Here is a tiny trained network, its code and every weight. The questions are about switching its units off for an input and a class, where a switched-off unit gives its printed mean instead of its output.

import numpy as np


def w(rows, s, z=0):
    codes = np.array(rows[::2]) - 128.0
    scale = np.full(codes.shape[1], s)
    scale[-1] = z or s
    return codes * scale


def f(y):
    return y / 2 * (1 + np.tanh(0.7978845608 * (y + 0.044715 * y**3)))


def log_softmax(a):
    a = a - a.max(-1, keepdims=True)
    return a - np.log(np.exp(a).sum(-1, keepdims=True))


def net(x, mask):
    res = np.array(x, float).reshape(1, 7) / 4 @ E
    y = f(res @ A[0][:, :-1].T + A[0][:, -1])
    res = res + np.where(mask, y, B[0][:, -1]) @ B[0][:, :-1]
    return log_softmax(res[-1] @ U[:, :-1].T + U[:, -1])


A, B = {}, {}
E = w([
[137,202,169,76,9],'x0',
[184,113,87,5,154],'x1',
[60,254,97,128,193],'x2',
[125,127,136,122,132],'x3',
[118,121,131,123,130],'x4',
[124,127,122,131,124],'x5',
[134,132,132,127,134],'x6',
],0.012)
A[0] = w([
[129,163,78,120,228,160],'neuron 1',
[118,146,186,230,117,254],'neuron 2',
[100,147,103,188,198,157],'neuron 3',
[187,107,183,122,44,122],'neuron 4',
[153,6,137,177,198,196],'neuron 5',
[102,120,172,195,99,211],'neuron 6',
[115,146,112,146,202,166],'neuron 7',
[71,244,126,98,115,106],'neuron 8',
[121,92,161,187,48,163],'neuron 9',
],0.013,0.0071)
B[0] = w([
[76,45,39,82,130,231],'neuron 1',
[60,207,174,209,192,254],'neuron 2',
[58,132,122,245,97,222],'neuron 3',
[69,125,182,43,102,217],'neuron 4',
[237,131,77,213,180,245],'neuron 5',
[102,172,225,141,172,217],'neuron 6',
[85,117,85,155,105,205],'neuron 7',
[243,127,66,206,166,237],'neuron 8',
[98,169,176,108,172,210],'neuron 9',
],0.011,0.015)
U = w([
[182,169,135,166,173,152],'0',
[246,87,79,100,109,255],'1',
[46,117,119,164,111,24],'2',
[75,56,58,83,113,33],'3',
[62,146,187,81,113,86],'4',
[168,71,177,30,10,128],'5',
],0.012,0.0056)

Each question gives the input, the list of numbers given to net, and the class t.
The units are the neurons (one row each of A and B). Each row of codes is followed by its name. A weight is (code - 128) times the scale printed after its matrix; where a second scale follows, it is the last column's (A, B and U).
mask holds one flag per neuron, in row order. A switched-off neuron (its flag False) gives its mean, the last column of its row in B, instead of its output. The means were averaged over made-up inputs and are rounded, as every weight is.
A unit's drop is (log p(t) with every unit on - log p(t) with that unit switched off) / (log p(t) with every unit on - log p(t) with every unit switched off).
The circuit of an input: a set's keep is (log p(t) with only the set's units on - log p(t) with every unit switched off) / (log p(t) with every unit on - log p(t) with every unit switched off). Starting from all 9 units, units are removed one at a time, each time the one whose removal leaves the highest keep (on an exact tie, the one counted first), for as long as the keep stays at least 0.8.
circuit, biggest first: the units of the circuit, biggest drop first
k most important neurons: the k neurons with the biggest drops, biggest first
drop when u is switched off: that unit's drop, to one decimal
input [-4,2,5,3,4,6,-5], class 3: circuit, biggest first -> [neuron 1]
input [-5,1,1,-3,-4,-8,-4], class 3: circuit, biggest first -> [neuron 1; neuron 2]
input [2,2,-6,7,-4,-2,4], class 5: circuit, biggest first -> [neuron 2; neuron 4]
input [2,2,-1,7,4,-3,-1], class 5: 3 most important neurons -> [neuron 2; neuron 5; neuron 8]
input [0,-6,7,-8,-1,-5,6], class 2: 3 most important neurons -> [neuron 3; neuron 5; neuron 7]
input [-2,2,7,8,-2,-1,-4], class 3: 2 most important neurons -> [neuron 1; neuron 2]
input [0,-1,7,0,-7,-8,-3], class 2: 2 most important neurons -> [neuron 5; neuron 1]
input [8,-8,0,-1,-3,-5,-3], class 4: 2 most important neurons -> [neuron 5; neuron 4]
input [-7,6,2,2,-3,-4,2], class 3: 2 most important neurons -> [neuron 1; neuron 8]
input [2,-1,-8,0,-3,-2,5], class 4: 3 most important neurons -> [neuron 4; neuron 8; neuron 9]
input [-2,6,-7,-5,-5,3,-1], class 1: 2 most important neurons -> [neuron 5; neuron 2]
input [7,2,3,-6,-1,-4,-6], class 1: 2 most important neurons -> [neuron 2; neuron 8]
input [0,3,-2,5,-7,-1,-2], class 1: 2 most important neurons -> [neuron 2; neuron 6]
input [-7,-3,2,-8,6,-2,8], class 2: most important neuron -> [neuron 3]
input [2,-4,-1,4,6,0,0], class 4: 2 most important neurons -> [neuron 5; neuron 8]
input [-3,1,-6,-6,1,-4,1], class 1: 3 most important neurons -> [neuron 2; neuron 3; neuron 6]
input [-7,-8,-3,6,0,7,-5], class 0: drop when neuron 5 is switched off -> 3.0
input [-8,6,7,0,-2,-4,3], class 3: drop when neuron 1 is switched off -> 0.4
input [8,7,0,5,0,-8,-7], class 5: drop when neuron 4 is switched off -> 0.3
input [-1,-2,4,-2,-6,-3,-4], class 2: circuit, biggest first -> [neuron 5]
